Here is a tiny trained network, its code and every weight. The questions are about switching its units off for an input and a class, where a switched-off unit gives its printed mean instead of its output.

import numpy as np


def w(rows, s, z=0):
    codes = np.array(rows[::2]) - 128.0
    scale = np.full(codes.shape[1], s)
    scale[-1] = z or s
    return codes * scale


def f(y):
    return y / 2 * (1 + np.tanh(0.7978845608 * (y + 0.044715 * y**3)))


def log_softmax(a):
    a = a - a.max(-1, keepdims=True)
    return a - np.log(np.exp(a).sum(-1, keepdims=True))


def net(x, mask):
    res = np.array(x, float).reshape(1, 6) / 4 @ E
    y = f(res @ A[0][:, :-1].T + A[0][:, -1])
    res = res + np.where(mask, y, B[0][:, -1]) @ B[0][:, :-1]
    return log_softmax(res[-1] @ U[:, :-1].T + U[:, -1])


A, B = {}, {}
E = w([
[116,159,103,203,178,214,160],'x0',
[121,119,125,129,124,133,129],'x1',
[201,64,89,150,188,108,91],'x2',
[193,133,155,127,81,202,88],'x3',
[114,90,247,86,163,145,152],'x4',
[118,114,124,133,120,134,133],'x5',
],0.013)
A[0] = w([
[72,174,117,192,176,192,156,104],'N1',
[190,125,110,124,105,177,107,176],'N2',
[37,126,84,154,229,2,214,30],'N3',
[129,122,244,151,203,137,138,143],'N4',
[123,98,155,102,15,32,22,73],'N5',
[175,163,129,194,162,159,84,110],'N6',
[121,204,173,109,77,137,223,234],'N7',
[117,114,184,106,102,93,127,167],'N8',
[213,139,180,172,31,176,100,69],'N9',
[138,162,161,160,229,203,172,212],'N10',
[72,140,100,72,80,172,173,57],'N11',
[240,52,112,154,210,87,126,166],'N12',
[107,106,136,75,65,19,60,133],'N13',
[142,186,26,130,39,107,147,101],'N14',
[144,201,55,213,123,71,52,143],'N15',
[106,74,153,69,131,115,142,157],'N16',
[109,195,117,58,93,123,180,9],'N17',
[112,227,156,140,52,119,158,29],'N18',
],0.01,0.0014)
B[0] = w([
[173,151,154,224,220,115,104,224],'N1',
[67,98,192,90,91,148,100,185],'N2',
[69,219,232,57,69,207,111,249],'N3',
[196,93,145,103,15,103,201,222],'N4',
[138,154,98,254,125,139,74,234],'N5',
[134,121,115,124,144,186,89,191],'N6',
[75,81,50,103,146,55,121,222],'N7',
[220,118,132,148,156,78,117,180],'N8',
[42,205,156,87,28,136,49,222],'N9',
[221,127,109,193,165,135,126,228],'N10',
[103,113,52,116,165,114,146,182],'N11',
[48,60,74,41,185,80,82,240],'N12',
[151,181,146,199,189,115,82,225],'N13',
[191,69,167,140,8,45,172,229],'N14',
[177,126,160,110,93,103,196,238],'N15',
[148,127,152,211,116,126,202,177],'N16',
[129,109,104,107,167,119,103,184],'N17',
[95,98,59,54,216,92,121,207],'N18',
],0.0074,0.012)
U = w([
[164,153,130,253,179,125,111,80],'0',
[211,68,143,118,59,81,232,254],'1',
[55,196,182,92,91,189,100,65],'2',
[94,62,53,83,190,86,135,119],'3',
],0.014,0.00068)

Each question gives the input, the list of numbers given to net, and the class t.
The units are the neurons (one row each of A and B). Each row of codes is followed by its name. A weight is (code - 128) times the scale printed after its matrix; where a second scale follows, it is the last column's (A, B and U).
mask holds one flag per neuron, in row order. A switched-off neuron (its flag False) gives its mean, the last column of its row in B, instead of its output. The means were averaged over made-up inputs and are rounded, as every weight is.
A unit's drop is (log p(t) with every unit on - log p(t) with that unit switched off) / (log p(t) with every unit on - log p(t) with every unit switched off).
The circuit of an input: a set's keep is (log p(t) with only the set's units on - log p(t) with every unit switched off) / (log p(t) with every unit on - log p(t) with every unit switched off). Starting from the 12 units with the biggest drops (on a tie, the unit counted first), units are removed one at a time, each time the one whose removal leaves the highest keep (on an exact tie, the one counted first), for as long as the keep stays at least 0.8.
units of the circuit, in order: the units of the circuit, biggest drop first
unit that matters most: the unit with the biggest drop
top k neurons: the k neurons with the biggest drops, biggest first
drop of u: that unit's drop, to one decimal
input [-1,-7,6,1,5,2], class 3: units of the circuit, in order : N12
input [-8,7,-2,-6,8,-4], class 0: top 4 neurons : N13; N5; N14; N15
input [-7,-5,-1,8,0,-8], class 2: top 3 neurons : N9; N1; N10
input [7,1,1,-8,5,-1], class 2: top 4 neurons : N3; N5; N13; N8
input [5,-7,-4,5,-6,5], class 1: top 2 neurons : N14; N3
input [-8,-3,3,4,-7,4], class 0: top 3 neurons : N5; N13; N4
input [6,-1,-5,5,-7,1], class 1: top 4 neurons : N14; N15; N5; N13
input [8,-1,-8,8,-5,4], class 0: top 2 neurons : N1; N3
input [-4,6,5,2,3,2], class 3: top 2 neurons : N12; N1
input [5,6,-4,2,7,-2], class 1: top 3 neurons : N4; N5; N13
input [8,-5,-5,-4,8,2], class 0: top 4 neurons : N1; N10; N14; N15
input [-4,1,4,-3,-3,-2], class 0: top 4 neurons : N13; N5; N18; N7
input [-8,-1,-8,4,8,4], class 0: units of the circuit, in order : N5; N13
input [-4,-8,-5,4,2,-1], class 3: top 4 neurons : N3; N7; N18; N1
input [5,2,-2,8,-5,-6], class 2: unit that matters most : N9
input [4,7,2,-2,-6,5], class 1: drop of N15 : 0.2
input [-1,-3,6,4,5,7], class 3: drop of N17 : -0.1
input [6,2,-1,-7,7,-4], class 1: drop of N13 : 0.7
